Below are the code and all the weights of a small trained network. Each question names an input and a target symbol and asks about switching units off, where a switched-off unit gives its printed mean instead of its output.

import numpy as np


def w(rows, s, z=0):
    codes = np.array(rows[::2]) - 128.0
    scale = np.full(codes.shape[1], s)
    scale[-1] = z or s
    return codes * scale


def norm(h):
    return h / np.sqrt((h * h).mean(-1, keepdims=True) + 1e-5)


def f(y):
    return y / 2 * (1 + np.tanh(0.7978845608 * (y + 0.044715 * y**3)))


def softmax(a):
    e = np.exp(a - a.max(-1, keepdims=True))
    return e / e.sum(-1, keepdims=True)


def log_softmax(a):
    a = a - a.max(-1, keepdims=True)
    return a - np.log(np.exp(a).sum(-1, keepdims=True))


def net(x, mask):
    ids = ['ΛΠαβγεζμτ'.index(c) for c in x.split()]
    T = len(ids)
    res = E[ids] + P[:T]
    u = 0
    for l in range(2):
        q, k, v = (norm(res) @ M[l].T for M in (Q, K, V))
        z = softmax(np.where(np.tri(T) > 0, q @ k.T / 2**0.5, -1e9)) @ v
        res = res + np.where(mask[u], z, O[l][:, -1]) @ O[l][:, :-1]
        u += 1
        y = f(norm(res) @ A[l][:, :-1].T + A[l][:, -1])
        res = res + np.where(mask[u : u + 16], y, B[l][:, -1]) @ B[l][:, :-1]
        u += 16
    return log_softmax(norm(res)[-1] @ U[:, :-1].T + U[:, -1])


Q, K, V, O, A, B = {}, {}, {}, {}, {}, {}
E = w([
[142,171,187,94,71],'Λ',
[125,99,246,207,168],'Π',
[152,187,225,163,102],'α',
[98,120,175,128,109],'β',
[104,171,126,55,38],'γ',
[79,216,87,116,221],'ε',
[59,145,7,175,100],'ζ',
[228,138,130,116,62],'μ',
[109,30,9,68,141],'τ',
],0.018)
P = w([
[40,80,1,171,178],'0',
[46,167,171,175,63],'1',
[61,137,202,158,73],'2',
[91,127,206,132,79],'3',
[108,110,201,123,115],'4',
[143,105,194,109,130],'5',
[170,104,194,104,146],'6',
[157,108,184,110,157],'7',
],0.0062)
Q[0] = w([
[190,47,134,148,93],'0.h1',
[81,64,173,83,250],'0.h1',
],0.011)
K[0] = w([
[78,58,128,158,91],'0.h1',
[247,152,89,188,50],'0.h1',
],0.011)
V[0] = w([
[223,2,140,228,81],'0.h1',
[246,157,70,147,48],'0.h1',
],0.0057)
O[0] = w([
[151,79,146,99,97,9],'0.h1',
[169,99,65,171,1,62],'0.h1',
],0.008,0.0015)
A[0] = w([
[170,211,143,81,175,147],'0.n1',
[118,176,94,132,174,72],'0.n2',
[100,111,154,148,144,119],'0.n3',
[160,96,128,119,251,49],'0.n4',
[102,105,86,127,147,98],'0.n5',
[146,193,133,139,110,113],'0.n6',
[148,88,89,103,111,149],'0.n7',
[60,154,169,121,131,79],'0.n8',
[137,108,77,160,95,72],'0.n9',
[87,124,81,85,144,127],'0.n10',
[165,48,109,181,123,2],'0.n11',
[165,95,135,72,135,155],'0.n12',
[173,84,137,141,121,124],'0.n13',
[154,192,149,168,65,158],'0.n14',
[150,160,125,61,127,77],'0.n15',
[79,98,164,122,187,80],'0.n16',
],0.014,0.0043)
B[0] = w([
[64,133,22,197,104,224],'0.n1',
[170,99,70,128,115,159],'0.n2',
[135,130,87,123,104,149],'0.n3',
[132,196,133,122,203,150],'0.n4',
[91,101,191,153,116,167],'0.n5',
[140,81,112,176,171,188],'0.n6',
[139,153,184,110,105,170],'0.n7',
[144,172,76,151,95,214],'0.n8',
[124,142,155,158,112,157],'0.n9',
[141,48,185,156,114,203],'0.n10',
[84,196,46,113,158,142],'0.n11',
[160,125,197,124,98,159],'0.n12',
[255,146,97,104,136,144],'0.n13',
[143,9,88,113,164,255],'0.n14',
[118,58,148,250,188,157],'0.n15',
[235,207,115,117,77,162],'0.n16',
],0.008,0.0063)
Q[1] = w([
[58,233,252,40,218],'1.h1',
[200,128,52,2,228],'1.h1',
],0.009)
K[1] = w([
[61,105,180,239,34],'1.h1',
[50,114,1,189,220],'1.h1',
],0.0091)
V[1] = w([
[2,39,84,136,189],'1.h1',
[100,129,243,95,224],'1.h1',
],0.0085)
O[1] = w([
[96,98,255,229,86,73],'1.h1',
[96,25,193,92,240,5],'1.h1',
],0.0094,0.0033)
A[1] = w([
[166,63,95,64,82,47],'1.n1',
[107,81,122,12,246,127],'1.n2',
[83,177,146,64,123,107],'1.n3',
[152,103,175,39,60,99],'1.n4',
[130,127,60,175,104,118],'1.n5',
[113,64,116,132,196,137],'1.n6',
[91,202,102,215,210,90],'1.n7',
[92,199,203,196,116,90],'1.n8',
[50,42,226,123,178,3],'1.n9',
[80,96,185,162,182,144],'1.n10',
[51,63,90,101,74,129],'1.n11',
[159,185,73,48,90,68],'1.n12',
[45,72,179,112,161,89],'1.n13',
[179,216,105,201,96,39],'1.n14',
[66,157,221,186,114,96],'1.n15',
[181,183,46,162,109,129],'1.n16',
],0.012,0.0066)
B[1] = w([
[94,92,141,138,205,158],'1.n1',
[178,224,190,130,179,220],'1.n2',
[163,87,79,201,109,120],'1.n3',
[61,89,86,151,135,150],'1.n4',
[171,54,159,84,117,221],'1.n5',
[75,175,164,60,103,181],'1.n6',
[2,26,99,67,152,180],'1.n7',
[125,148,92,62,219,169],'1.n8',
[116,33,131,40,103,173],'1.n9',
[130,93,72,61,96,176],'1.n10',
[215,128,194,160,168,207],'1.n11',
[151,132,72,45,128,188],'1.n12',
[122,93,187,70,92,164],'1.n13',
[156,127,142,84,193,187],'1.n14',
[147,157,87,52,183,187],'1.n15',
[144,42,120,63,92,254],'1.n16',
],0.0088,0.0075)
U = w([
[176,51,131,238,131,137],'Λ',
[68,114,124,243,95,253],'Π',
[219,39,88,150,146,26],'α',
[166,190,2,27,5,90],'β',
[84,31,236,54,58,113],'γ',
[189,31,76,208,212,30],'ε',
[146,154,143,180,19,239],'ζ',
[45,85,10,124,212,125],'μ',
[205,163,155,126,233,173],'τ',
],0.0076,0.0043)

Each question gives the input, a string of symbols that net reads in full, and the target symbol t.
The units are the heads (2 rows each of Q, K, V and O) and the neurons (one row each of A and B). Each row of codes is followed by its name. A weight is (code - 128) times the scale printed after its matrix; where a second scale follows, it is the last column's (O, A, B and U).
mask holds one flag per unit, layer by layer, with each layer's heads first. A switched-off unit (its flag False) gives its mean, the last column of its rows in O or B, instead of its output. The means were averaged over made-up inputs and are rounded, as every weight is.
A unit's drop is (log p(t) with every unit on - log p(t) with that unit switched off) / (log p(t) with every unit on - log p(t) with every unit switched off).
The circuit of an input: a set's keep is (log p(t) with only the set's units on - log p(t) with every unit switched off) / (log p(t) with every unit on - log p(t) with every unit switched off). Starting from the 12 units with the biggest drops (on a tie, the unit counted first), units are removed one at a time, each time the one whose removal leaves the highest keep (on an exact tie, the one counted first), for as long as the keep stays at least 0.8.
circuit, biggest first: the units of the circuit, biggest drop first
most important unit: the unit with the biggest drop
top k neurons: the k neurons with the biggest drops, biggest first
k most important neurons of layer l: the k neurons of layer l with the biggest drops, biggest first
drop when u is switched off: that unit's drop, to one decimal
input Π μ τ μ γ μ γ, target τ: most important unit => 0.n15
input β ζ τ ε Π τ Λ μ, target μ: top 4 neurons => (0.n1; 0.n15; 1.n7; 0.n4)
input ε γ τ Π, target τ: top 2 neurons => (0.n16; 0.n1)
input μ γ Λ τ Λ Π ζ α, target β: circuit, biggest first => (1.h1; 0.n1)
input τ μ ε ζ ε α ε γ, target μ: circuit, biggest first => (0.h1; 1.n7; 0.n15)
input Π β α, target β: circuit, biggest first => (1.h1; 0.n8; 0.n15)
input Π μ γ α β τ τ, target τ: top 2 neurons => (0.n16; 0.n4)
input β τ τ Λ ζ, target γ: top 3 neurons => (0.n14; 0.n1; 0.n7)
input Π ε ζ τ μ ζ β, target τ: 4 most important neurons of layer 1 => (1.n2; 1.n16; 1.n7; 1.n9)
input τ α μ, target Λ: top 2 neurons => (0.n13; 0.n10)
input γ ζ Π α, target τ: top 2 neurons => (0.n16; 0.n1)
input τ Π ζ, target τ: top 4 neurons => (0.n1; 0.n16; 1.n2; 1.n11)
input μ ζ γ Π, target β: circuit, biggest first => (1.h1; 0.h1)
input μ τ ε, target β: circuit, biggest first => (0.h1)
input μ β Π Π Λ, target β: 2 most important neurons of layer 0 => (0.n1; 0.n7)
input Λ Λ Λ, target Λ: top 2 neurons => (0.n14; 0.n6)
input ζ τ ζ ζ Π Λ, target τ: top 3 neurons => (0.n16; 0.n1; 1.n2)
input α ε τ Π Λ Λ γ, target τ: top 2 neurons => (0.n16; 1.n2)
input Π τ β Π τ α μ, target τ: top 2 neurons => (0.n10; 0.n16)
input μ ζ Λ, target β: circuit, biggest first => (1.h1)
input γ Λ α, target ε: 2 most important neurons of layer 1 => (1.n8; 1.n15)
input ζ Λ ζ, target Π: top 2 neurons => (0.n16; 0.n14)
input τ τ α Π α, target τ: top 2 neurons => (0.n16; 1.n2)
input μ γ γ τ τ τ, target β: 4 most important neurons of layer 0 => (0.n14; 0.n11; 0.n13; 0.n7)
input τ α Π ζ γ τ γ γ, target γ: drop when 0.n4 is switched off => 0.0
